Below is a small trained network, with its code and all its weights. Each question gives an input and a class and asks what happens when units are switched off, that is, made to give their printed mean instead of their output.

import numpy as np


def w(rows, s, z=0):
    codes = np.array(rows[::2]) - 128.0
    scale = np.full(codes.shape[1], s)
    scale[-1] = z or s
    return codes * scale


def norm(h):
    return h / np.sqrt((h * h).mean(-1, keepdims=True) + 1e-5)


def f(y):
    return np.maximum(y, 0)


def log_softmax(a):
    a = a - a.max(-1, keepdims=True)
    return a - np.log(np.exp(a).sum(-1, keepdims=True))


def net(x, mask):
    res = np.array(x, float).reshape(1, 4) / 4 @ E
    u = 0
    for l in range(4):
        y = f(norm(res) @ A[l][:, :-1].T + A[l][:, -1])
        res = res + np.where(mask[u : u + 7], y, B[l][:, -1]) @ B[l][:, :-1]
        u += 7
    return log_softmax(norm(res)[-1] @ U[:, :-1].T + U[:, -1])


A, B = {}, {}
E = w([
[80,221,108,85,130,80,178,227],'x0',
[214,145,138,216,185,98,253,120],'x1',
[170,143,71,175,123,124,72,146],'x2',
[195,131,71,8,149,64,135,39],'x3',
],0.0039)
A[0] = w([
[40,142,206,67,169,140,228,89,55],'0.n1',
[63,45,198,74,151,194,195,46,107],'0.n2',
[165,77,163,186,158,121,141,94,74],'0.n3',
[122,158,132,85,86,89,166,180,4],'0.n4',
[209,129,1,201,124,98,30,159,55],'0.n5',
[204,119,87,52,169,112,140,78,139],'0.n6',
[137,183,172,103,94,86,203,193,50],'0.n7',
],0.0044,0.0029)
B[0] = w([
[254,146,93,155,84,88,49,234,202],'0.n1',
[199,105,137,157,96,44,43,204,236],'0.n2',
[42,189,127,121,198,122,102,111,191],'0.n3',
[46,123,105,157,102,62,120,119,154],'0.n4',
[195,94,185,115,95,16,79,224,214],'0.n5',
[53,94,145,104,65,132,196,101,253],'0.n6',
[88,120,115,178,167,101,81,93,193],'0.n7',
],0.0056,0.0031)
A[1] = w([
[156,118,157,152,22,44,145,131,68],'1.n1',
[197,46,158,175,145,192,77,19,4],'1.n2',
[184,104,88,178,131,68,164,122,132],'1.n3',
[86,144,120,174,158,101,175,121,103],'1.n4',
[165,102,29,42,121,133,137,79,85],'1.n5',
[87,146,85,119,75,109,39,147,152],'1.n6',
[253,102,138,184,109,127,203,105,67],'1.n7',
],0.0048,0.0032)
B[1] = w([
[126,173,175,153,111,136,100,134,207],'1.n1',
[1,82,131,168,165,8,125,162,174],'1.n2',
[98,107,163,58,162,151,120,111,210],'1.n3',
[138,141,156,81,144,154,85,89,163],'1.n4',
[167,111,100,189,73,139,170,126,176],'1.n5',
[147,127,171,114,200,146,149,91,252],'1.n6',
[151,105,126,76,166,182,139,189,184],'1.n7',
],0.0069,0.0044)
A[2] = w([
[105,108,99,71,79,174,45,91,83],'2.n1',
[60,88,86,138,121,77,162,148,121],'2.n2',
[160,147,99,141,205,150,186,100,49],'2.n3',
[103,152,190,103,118,156,122,76,208],'2.n4',
[94,117,177,176,122,209,157,158,111],'2.n5',
[87,80,133,210,99,188,98,160,91],'2.n6',
[83,255,57,102,149,125,146,154,5],'2.n7',
],0.0061,0.0026)
B[2] = w([
[91,134,136,105,216,202,182,206,216],'2.n1',
[114,164,145,173,150,91,103,118,185],'2.n2',
[46,204,153,60,168,192,102,115,165],'2.n3',
[164,224,140,237,147,157,133,97,240],'2.n4',
[143,152,73,111,64,123,164,151,232],'2.n5',
[129,118,52,80,87,102,185,112,254],'2.n6',
[50,2,199,195,162,14,139,76,196],'2.n7',
],0.0055,0.0028)
A[3] = w([
[188,115,128,27,156,58,163,50,172],'3.n1',
[85,155,140,53,222,241,120,161,58],'3.n2',
[143,207,194,233,122,133,114,145,249],'3.n3',
[53,172,95,84,164,102,157,178,230],'3.n4',
[59,78,79,126,141,113,100,99,205],'3.n5',
[117,114,69,115,1,144,222,106,202],'3.n6',
[166,140,94,144,201,104,206,178,27],'3.n7',
],0.0056,0.0016)
B[3] = w([
[94,139,77,206,81,191,97,198,233],'3.n1',
[181,148,174,109,172,185,197,155,217],'3.n2',
[151,136,77,67,99,114,124,65,254],'3.n3',
[167,25,144,160,134,175,100,72,234],'3.n4',
[118,219,160,115,159,100,206,108,194],'3.n5',
[153,187,3,129,79,129,160,99,180],'3.n6',
[72,110,160,86,127,167,73,132,178],'3.n7',
],0.0059,0.0045)
U = w([
[43,95,162,176,162,47,129,71,182],'0',
[130,131,167,101,191,245,169,134,148],'1',
[116,143,18,168,46,167,173,125,141],'2',
[186,105,149,129,114,86,71,243,117],'3',
[189,201,116,84,131,108,126,19,4],'4',
],0.013,0.0038)

Each question gives the input, the list of numbers given to net, and the class t.
The units are the neurons (one row each of A and B). Each row of codes is followed by its name. A weight is (code - 128) times the scale printed after its matrix; where a second scale follows, it is the last column's (A, B and U).
mask holds one flag per neuron, layer by layer. A switched-off neuron (its flag False) gives its mean, the last column of its row in B, instead of its output. The means were averaged over made-up inputs and are rounded, as every weight is.
A unit's drop is (log p(t) with every unit on - log p(t) with that unit switched off) / (log p(t) with every unit on - log p(t) with every unit switched off).
The circuit of an input: a set's keep is (log p(t) with only the set's units on - log p(t) with every unit switched off) / (log p(t) with every unit on - log p(t) with every unit switched off). Starting from the 12 units with the biggest drops (on a tie, the unit counted first), units are removed one at a time, each time the one whose removal leaves the highest keep (on an exact tie, the one counted first), for as long as the keep stays at least 0.8.
units of the circuit, in order: the units of the circuit, biggest drop first
most important unit: the unit with the biggest drop
top k neurons: the k neurons with the biggest drops, biggest first
top k neurons in layer l: the k neurons of layer l with the biggest drops, biggest first
input [8,-8,3,-4], class 0: most important unit -> 2.n7
input [-1,4,-7,-6], class 3: units of the circuit, in order -> 0.n1, 0.n2
input [6,7,-6,5], class 1: top 3 neurons -> 1.n7, 1.n2, 1.n3
input [0,4,6,-6], class 2: top 3 neurons -> 0.n2, 2.n5, 1.n6
input [-7,7,2,5], class 0: top 3 neurons in layer 1 -> 1.n2, 1.n6, 1.n5
input [0,-3,2,0], class 4: units of the circuit, in order -> 1.n6, 3.n3, 2.n4
input [5,4,-5,2], class 0: top 2 neurons in layer 0 -> 0.n7, 0.n5
input [1,-2,-7,-7], class 2: top 2 neurons -> 2.n6, 0.n5
input [2,-6,-6,6], class 1: top 2 neurons in layer 2 -> 2.n1, 2.n6
input [4,-2,-4,-2], class 0: top 4 neurons in layer 0 -> 0.n5, 0.n4, 0.n7, 0.n2
input [3,0,-2,-1], class 4: top 3 neurons -> 3.n3, 1.n6, 1.n2
input [5,-2,-7,-8], class 2: top 2 neurons -> 2.n5, 0.n5
input [-5,8,7,2], class 1: top 3 neurons -> 1.n7, 0.n2, 0.n3
input [-3,-8,-2,4], class 1: units of the circuit, in order -> 2.n1
input [-1,2,-7,6], class 3: top 2 neurons in layer 2 -> 2.n6, 2.n5
input [0,-6,-8,1], class 3: top 2 neurons -> 0.n2, 0.n1
input [6,1,-8,-3], class 3: top 3 neurons in layer 0 -> 0.n1, 0.n3, 0.n6
input [6,2,-7,-8], class 2: top 2 neurons -> 2.n5, 0.n5
input [-6,1,-7,2], class 3: top 2 neurons -> 0.n2, 0.n1
input [-4,-6,3,-6], class 1: top 2 neurons -> 2.n1, 1.n5
input [-6,-4,3,-1], class 0: units of the circuit, in order -> 1.n2
input [-7,-5,-6,-7], class 0: top 3 neurons -> 1.n2, 0.n6, 0.n2
